Below is a small trained network, with its code and all its weights. Each question gives an input and a target symbol and asks what happens when units are switched off, that is, made to give their printed mean instead of their output.

import numpy as np


def w(rows, s, z=0):
    codes = np.array(rows[::2]) - 128.0
    scale = np.full(codes.shape[1], s)
    scale[-1] = z or s
    return codes * scale


def norm(h):
    return h / np.sqrt((h * h).mean(-1, keepdims=True) + 1e-5)


def f(y):
    return np.maximum(y, 0)


def softmax(a):
    e = np.exp(a - a.max(-1, keepdims=True))
    return e / e.sum(-1, keepdims=True)


def log_softmax(a):
    a = a - a.max(-1, keepdims=True)
    return a - np.log(np.exp(a).sum(-1, keepdims=True))


def net(x, mask):
    ids = ['ΓΞβδμτψ'.index(c) for c in x.split()]
    T = len(ids)
    res = E[ids] + P[:T]
    r = norm(res)
    for j in range(3):
        rows = slice(2 * j, 2 * j + 2)
        q, k, v = (r @ M[0][rows].T for M in (Q, K, V))
        z = softmax(np.where(np.tri(T) > 0, q @ k.T / 2**0.5, -1e9)) @ v
        o = O[0][rows]
        res = res + np.where(mask[j], z, o[:, -1]) @ o[:, :-1]
    y = f(norm(res) @ A[0][:, :-1].T + A[0][:, -1])
    res = res + np.where(mask[3:11], y, B[0][:, -1]) @ B[0][:, :-1]
    return log_softmax(norm(res)[-1] @ U[:, :-1].T + U[:, -1])


Q, K, V, O, A, B = {}, {}, {}, {}, {}, {}
E = w([
[111,122,141,87,111,74],'Γ',
[114,98,148,158,79,130],'Ξ',
[159,72,169,202,133,153],'β',
[193,81,40,136,129,97],'δ',
[169,156,95,129,114,99],'μ',
[144,121,110,118,184,63],'τ',
[7,139,38,142,147,176],'ψ',
],0.0018)
P = w([
[134,247,185,228,254,106],'0',
[130,215,174,183,190,110],'1',
[130,182,154,144,149,128],'2',
[138,161,144,119,129,138],'3',
[134,148,131,102,116,143],'4',
[135,138,124,90,109,150],'5',
[131,128,112,75,103,154],'6',
[129,125,108,77,97,154],'7',
],0.00081)
Q[0] = w([
[72,67,60,138,45,172],'h0',
[216,182,147,103,251,97],'h0',
[178,122,104,26,214,88],'h1',
[128,99,141,2,239,83],'h1',
[106,138,54,118,96,57],'h2',
[101,101,24,48,173,100],'h2',
],0.0045)
K[0] = w([
[13,114,85,120,116,194],'h0',
[255,108,145,100,138,73],'h0',
[155,118,171,172,108,117],'h1',
[179,149,160,169,109,117],'h1',
[70,199,79,77,177,163],'h2',
[44,147,115,157,136,193],'h2',
],0.0063)
V[0] = w([
[163,79,96,49,109,90],'h0',
[47,141,32,99,104,209],'h0',
[130,69,31,83,95,113],'h1',
[31,152,89,116,146,99],'h1',
[35,126,115,155,249,169],'h2',
[71,206,43,139,119,188],'h2',
],0.0019)
O[0] = w([
[107,136,161,235,161,166,4],'h0',
[245,195,250,164,103,84,35],'h0',
[84,98,97,85,150,76,2],'h1',
[203,124,148,32,107,91,135],'h1',
[146,51,195,139,53,150,174],'h2',
[227,59,50,137,69,162,151],'h2',
],0.0018,0.00078)
A[0] = w([
[229,143,44,100,119,170,254],'n0',
[120,251,108,93,152,79,57],'n1',
[108,97,49,149,201,142,214],'n2',
[16,226,126,94,107,103,47],'n3',
[122,211,110,189,196,83,182],'n4',
[67,128,167,106,224,141,216],'n5',
[68,83,221,239,106,153,53],'n6',
[124,43,218,53,105,116,154],'n7',
],0.002,0.00067)
B[0] = w([
[63,146,177,130,177,114,251],'n0',
[150,47,56,149,78,185,176],'n1',
[73,154,199,169,77,115,214],'n2',
[251,120,152,205,227,123,184],'n3',
[144,44,173,53,82,138,190],'n4',
[112,191,82,86,77,191,168],'n5',
[143,185,64,53,130,77,197],'n6',
[104,129,124,143,211,177,174],'n7',
],0.002,0.0019)
U = w([
[198,113,113,79,229,189,116],'Γ',
[135,254,74,75,95,47,206],'Ξ',
[85,203,153,235,149,217,187],'β',
[76,70,136,217,165,37,157],'δ',
[198,35,59,171,44,150,88],'μ',
[47,49,167,17,135,123,6],'τ',
[181,162,231,127,47,117,80],'ψ',
],0.0079,0.0022)

Each question gives the input, a string of symbols that net reads in full, and the target symbol t.
The units are the heads (2 rows each of Q, K, V and O) and the neurons (one row each of A and B). Each row of codes is followed by its name. A weight is (code - 128) times the scale printed after its matrix; where a second scale follows, it is the last column's (O, A, B and U).
mask holds one flag per unit, heads first, then neurons. A switched-off unit (its flag False) gives its mean, the last column of its rows in O or B, instead of its output. The means were averaged over made-up inputs and are rounded, as every weight is.
A unit's drop is (log p(t) with every unit on - log p(t) with that unit switched off) / (log p(t) with every unit on - log p(t) with every unit switched off).
The circuit of an input: a set's keep is (log p(t) with only the set's units on - log p(t) with every unit switched off) / (log p(t) with every unit on - log p(t) with every unit switched off). Starting from all 11 units, units are removed one at a time, each time the one whose removal leaves the highest keep (on an exact tie, the one counted first), for as long as the keep stays at least 0.8.
units of the circuit, in order: the units of the circuit, biggest drop first
top k neurons: the k neurons with the biggest drops, biggest first
which heads matter: for each layer, one digit per head in row order, 1 if its drop is at least 0.15 and else 0, layers parted by /
drop of u: that unit's drop, to one decimal
input Ξ Ξ Ξ Γ Ξ δ Ξ, target δ: which heads matter	011
input δ Ξ δ Ξ, target δ: units of the circuit, in order	[h1, h2, n3, n5]
input δ μ τ Ξ μ β, target β: which heads matter	101
input β Γ μ δ μ Ξ Ξ, target Ξ: which heads matter	101
input Ξ Ξ β δ, target δ: which heads matter	000
input β β β μ, target μ: which heads matter	001
input Ξ Ξ μ Ξ, target μ: which heads matter	101
input ψ δ Ξ Γ β Γ Ξ, target ψ: top 2 neurons	[n6, n0]
input δ Ξ ψ τ, target δ: which heads matter	101
input μ Γ Γ μ τ, target τ: top 3 neurons	[n4, n2, n6]
input Ξ τ Γ Ξ Γ μ Ξ, target Γ: top 4 neurons	[n2, n7, n3, n0]
input δ β β Ξ, target Ξ: units of the circuit, in order	[n6, h2]
input Ξ Ξ τ Ξ, target τ: units of the circuit, in order	[h0, h2]
input Ξ Ξ τ Ξ Ξ Ξ β, target β: units of the circuit, in order	[h2, n4]
input Ξ β β β Ξ μ, target μ: which heads matter	011
input β Ξ Ξ Γ Ξ, target Γ: which heads matter	101
input Ξ Γ Ξ δ ψ δ Ξ, target ψ: which heads matter	100
input δ τ τ Ξ β Ξ ψ β, target Γ: drop of n7	0.3
input β μ ψ Ξ τ, target δ: drop of h2	1.2
input β β β Ξ Ξ δ δ, target δ: drop of n0	0.2
